Below are the code and all the weights of a small trained network. Each question names an input and a target symbol and asks about switching units off, where a switched-off unit gives its printed mean instead of its output.

import numpy as np


def w(rows, s, z=0):
    codes = np.array(rows[::2]) - 128.0
    scale = np.full(codes.shape[1], s)
    scale[-1] = z or s
    return codes * scale


def norm(h):
    return h / np.sqrt((h * h).mean(-1, keepdims=True) + 1e-5)


def f(y):
    return np.maximum(y, 0)


def softmax(a):
    e = np.exp(a - a.max(-1, keepdims=True))
    return e / e.sum(-1, keepdims=True)


def log_softmax(a):
    a = a - a.max(-1, keepdims=True)
    return a - np.log(np.exp(a).sum(-1, keepdims=True))


def net(x, mask):
    ids = ['βγδεζηθλξπστφψω'.index(c) for c in x.split()]
    T = len(ids)
    res = E[ids] + P[:T]
    u = 0
    for l in range(3):
        q, k, v = (norm(res) @ M[l].T for M in (Q, K, V))
        z = softmax(np.where(np.tri(T) > 0, q @ k.T / 2**0.5, -1e9)) @ v
        res = res + np.where(mask[u], z, O[l][:, -1]) @ O[l][:, :-1]
        u += 1
        y = f(norm(res) @ A[l][:, :-1].T + A[l][:, -1])
        res = res + np.where(mask[u : u + 4], y, B[l][:, -1]) @ B[l][:, :-1]
        u += 4
    return log_softmax(norm(res)[-1] @ U[:, :-1].T + U[:, -1])


Q, K, V, O, A, B = {}, {}, {}, {}, {}, {}
E = w([
[118,138,96,115,124,137,148,133,49,177,164,176],'β',
[100,122,140,120,159,190,86,129,146,121,144,166],'γ',
[87,116,95,151,155,163,121,110,102,98,149,138],'δ',
[132,143,166,129,129,183,121,111,152,127,116,145],'ε',
[102,138,1,194,167,164,252,147,205,102,93,84],'ζ',
[124,92,114,197,176,146,114,115,95,132,145,171],'η',
[186,82,84,60,156,122,77,182,143,117,172,125],'θ',
[116,116,125,146,133,173,131,140,98,111,104,160],'λ',
[227,206,121,152,185,144,143,104,91,129,146,101],'ξ',
[94,95,124,134,137,161,131,113,117,126,119,116],'π',
[108,157,113,150,169,156,96,136,159,147,134,136],'σ',
[109,145,91,170,156,127,86,115,107,108,156,151],'τ',
[108,135,148,122,145,175,102,97,136,96,115,102],'φ',
[125,122,108,156,157,131,94,108,124,173,132,151],'ψ',
[118,112,136,131,140,139,101,81,137,140,110,110],'ω',
],0.027)
P = w([
[150,166,208,149,115,50,247,254,177,176,206,123],'0',
[178,173,42,166,142,203,103,49,96,103,223,176],'1',
[182,157,47,147,138,171,92,52,101,137,161,167],'2',
[200,134,90,164,157,202,144,73,94,156,122,190],'3',
[168,163,33,137,183,186,77,62,114,199,156,161],'4',
[186,150,88,190,174,211,157,81,90,128,166,213],'5',
[160,134,71,196,202,169,145,71,109,162,161,206],'6',
[158,122,93,207,205,168,165,119,63,170,112,239],'7',
],0.0062)
Q[0] = w([
[160,221,121,3,89,44,239,246,94,184,172,109],'0.h0',
[129,83,142,215,119,182,88,80,94,111,104,180],'0.h0',
],0.0058)
K[0] = w([
[225,116,49,131,78,178,95,2,162,56,8,219],'0.h0',
[122,106,211,171,97,70,205,161,169,138,101,39],'0.h0',
],0.0048)
V[0] = w([
[105,154,124,130,50,122,212,76,171,255,94,85],'0.h0',
[223,186,114,141,204,148,98,59,160,137,73,154],'0.h0',
],0.0053)
O[0] = w([
[9,152,202,126,115,118,113,114,146,147,187,63,83],'0.h0',
[129,107,118,64,119,133,167,14,114,98,108,161,255],'0.h0',
],0.013,0.0025)
A[0] = w([
[114,153,103,71,170,159,119,122,224,120,105,194,76],'0.n0',
[173,132,222,93,2,76,253,244,152,128,128,143,52],'0.n1',
[59,127,119,96,174,37,195,163,136,109,85,43,9],'0.n2',
[28,123,165,212,115,87,48,191,243,152,122,98,40],'0.n3',
],0.0049,0.0015)
B[0] = w([
[68,1,95,158,145,68,117,131,55,175,66,137,252],'0.n0',
[165,155,192,122,36,50,143,71,205,79,135,35,142],'0.n1',
[132,81,159,194,156,114,162,126,115,154,23,103,148],'0.n2',
[152,82,182,140,135,174,65,158,125,92,128,140,242],'0.n3',
],0.0088,0.0021)
Q[1] = w([
[104,103,124,171,139,98,141,126,228,103,90,107],'1.h0',
[187,228,120,2,86,72,251,173,183,147,160,107],'1.h0',
],0.0084)
K[1] = w([
[48,145,103,189,82,149,145,163,174,107,43,94],'1.h0',
[148,103,6,114,63,203,82,3,99,99,97,163],'1.h0',
],0.0074)
V[1] = w([
[132,133,114,221,150,54,203,158,92,106,84,13],'1.h0',
[71,86,216,118,181,254,175,134,117,45,30,60],'1.h0',
],0.0055)
O[1] = w([
[106,175,138,148,163,248,120,107,169,121,88,222,254],'1.h0',
[200,165,96,77,197,179,161,148,84,74,159,189,226],'1.h0',
],0.015,0.00034)
A[1] = w([
[33,92,149,96,1,17,164,116,54,179,243,107,161],'1.n0',
[136,75,82,177,109,49,98,148,139,120,29,173,5],'1.n1',
[85,182,143,157,131,119,128,108,60,166,146,177,199],'1.n2',
[218,212,95,157,131,168,207,83,144,164,131,94,161],'1.n3',
],0.0088,0.0028)
B[1] = w([
[165,104,132,126,47,198,189,162,20,235,96,163,254],'1.n0',
[182,169,135,116,115,174,103,83,131,84,162,109,201],'1.n1',
[83,78,211,41,164,137,73,98,155,145,84,86,208],'1.n2',
[16,150,80,222,184,43,148,166,11,98,117,123,211],'1.n3',
],0.012,0.0091)
Q[2] = w([
[125,163,99,142,64,1,171,250,112,135,130,62],'2.h0',
[139,183,171,37,135,137,145,153,126,53,159,119],'2.h0',
],0.0089)
K[2] = w([
[94,70,32,29,140,116,167,2,71,160,56,154],'2.h0',
[143,153,168,120,141,166,97,67,160,105,110,113],'2.h0',
],0.0084)
V[2] = w([
[112,95,128,104,170,85,123,233,131,120,159,84],'2.h0',
[114,1,79,127,248,199,105,150,128,191,122,128],'2.h0',
],0.0071)
O[2] = w([
[125,89,162,114,129,123,56,207,83,102,5,130,113],'2.h0',
[137,151,208,78,82,101,109,139,135,62,117,208,254],'2.h0',
],0.016,0.0051)
A[2] = w([
[242,101,120,2,106,81,133,102,103,84,185,142,253],'2.n0',
[116,85,174,78,164,128,80,157,100,88,107,199,169],'2.n1',
[114,138,109,136,176,137,69,80,147,145,91,198,15],'2.n2',
[169,121,51,106,142,51,157,127,175,81,144,99,120],'2.n3',
],0.009,0.0021)
B[2] = w([
[103,6,91,153,154,43,126,173,171,212,210,132,213],'2.n0',
[143,176,72,118,75,102,166,102,139,174,163,9,254],'2.n1',
[121,94,118,122,93,97,210,151,137,71,100,149,212],'2.n2',
[76,87,95,93,115,225,94,172,165,112,116,136,147],'2.n3',
],0.013,0.0088)
U = w([
[191,191,87,164,137,174,119,84,168,185,148,87,103],'β',
[171,155,155,127,150,190,70,192,139,125,123,96,254],'γ',
[116,171,165,84,149,184,84,85,136,127,126,200,161],'δ',
[143,103,178,166,118,105,139,95,170,105,165,189,96],'ε',
[254,160,105,80,199,140,125,144,123,136,123,156,163],'ζ',
[57,135,164,170,121,133,75,137,188,162,108,126,175],'η',
[192,97,113,168,117,150,49,126,120,107,73,131,142],'θ',
[113,85,115,94,114,133,140,70,146,103,72,120,53],'λ',
[127,109,146,95,112,72,98,167,127,101,81,129,131],'ξ',
[122,162,159,83,144,120,146,118,156,139,171,63,129],'π',
[138,142,120,173,196,120,85,136,72,150,97,51,137],'σ',
[151,89,74,170,127,97,112,214,183,156,139,104,137],'τ',
[138,147,143,144,77,166,128,133,78,200,131,133,95],'φ',
[76,121,76,183,134,170,166,213,190,146,80,148,99],'ψ',
[161,200,95,141,46,112,128,147,157,115,113,139,113],'ω',
],0.0098,0.0035)

Each question gives the input, a string of symbols that net reads in full, and the target symbol t.
The units are the heads (2 rows each of Q, K, V and O) and the neurons (one row each of A and B). Each row of codes is followed by its name. A weight is (code - 128) times the scale printed after its matrix; where a second scale follows, it is the last column's (O, A, B and U).
mask holds one flag per unit, layer by layer, with each layer's heads first. A switched-off unit (its flag False) gives its mean, the last column of its rows in O or B, instead of its output. The means were averaged over made-up inputs and are rounded, as every weight is.
A unit's drop is (log p(t) with every unit on - log p(t) with that unit switched off) / (log p(t) with every unit on - log p(t) with every unit switched off).
The circuit of an input: a set's keep is (log p(t) with only the set's units on - log p(t) with every unit switched off) / (log p(t) with every unit on - log p(t) with every unit switched off). Starting from the 12 units with the biggest drops (on a tie, the unit counted first), units are removed one at a time, each time the one whose removal leaves the highest keep (on an exact tie, the one counted first), for as long as the keep stays at least 0.8.
circuit, biggest first: the units of the circuit, biggest drop first
most important unit: the unit with the biggest drop
top k neurons: the k neurons with the biggest drops, biggest first
k most important neurons of layer l: the k neurons of layer l with the biggest drops, biggest first
input π τ σ, target γ: circuit, biggest first -> [0.h0; 0.n3; 1.h0]
input ω ξ π ζ ω, target π: circuit, biggest first -> [0.h0; 1.h0; 1.n0]
input ζ γ ψ, target δ: circuit, biggest first -> [1.h0]
input ξ ψ ψ, target λ: circuit, biggest first -> [2.n2; 1.n0; 0.h0]
input λ θ φ δ, target ψ: top 2 neurons -> [0.n1; 2.n2]
input β π ψ η ξ λ ω, target η: circuit, biggest first -> [1.h0; 0.h0]
input σ γ ξ ω θ τ, target ξ: top 2 neurons -> [0.n0; 0.n3]
input ξ π ψ ψ σ ω, target λ: top 4 neurons -> [1.n3; 1.n0; 2.n2; 2.n0]
input τ φ ψ ψ ξ ζ δ ψ, target β: circuit, biggest first -> [1.n1; 0.h0; 2.h0; 1.h0]
input ξ ψ λ ψ ψ η, target λ: top 3 neurons -> [1.n3; 1.n0; 2.n2]
input γ π τ γ, target τ: circuit, biggest first -> [2.n0; 1.h0]
input ω π ψ, target π: top 2 neurons -> [2.n1; 1.n0]
input σ ζ θ τ γ τ β δ, target ξ: circuit, biggest first -> [2.h0; 1.n0]
input β ψ τ δ, target η: top 2 neurons -> [0.n1; 1.n0]
input τ δ ω, target β: circuit, biggest first -> [1.h0; 2.h0; 1.n1; 0.h0]
input ξ ε ξ η θ ψ ψ δ, target λ: 2 most important neurons of layer 1 -> [1.n3; 1.n0]
input φ τ τ λ δ, target ζ: circuit, biggest first -> [1.h0]
input γ ω π ω β τ, target τ: circuit, biggest first -> [1.h0; 2.n0]
input θ η δ τ δ, target θ: 2 most important neurons of layer 2 -> [2.n1; 2.n0]
input ψ φ ξ, target σ: top 2 neurons -> [1.n3; 2.n2]
input θ ξ ε ψ θ ε ω, target θ: most important unit -> 0.h0
input η γ θ θ τ φ, target ε: 2 most important neurons of layer 2 -> [2.n1; 2.n0]
input δ ω ψ ε ψ γ, target ω: top 2 neurons -> [2.n1; 1.n0]
input δ δ ψ δ, target ω: top 2 neurons -> [2.n1; 1.n0]
input π ξ ω ψ φ η, target γ: top 2 neurons -> [0.n3; 2.n1]
input ε δ ψ ε ζ ε β σ, target σ: top 2 neurons -> [0.n1; 1.n0]
input η γ ψ ω ζ ψ ω, target ε: most important neuron of layer 2 -> [2.n1]
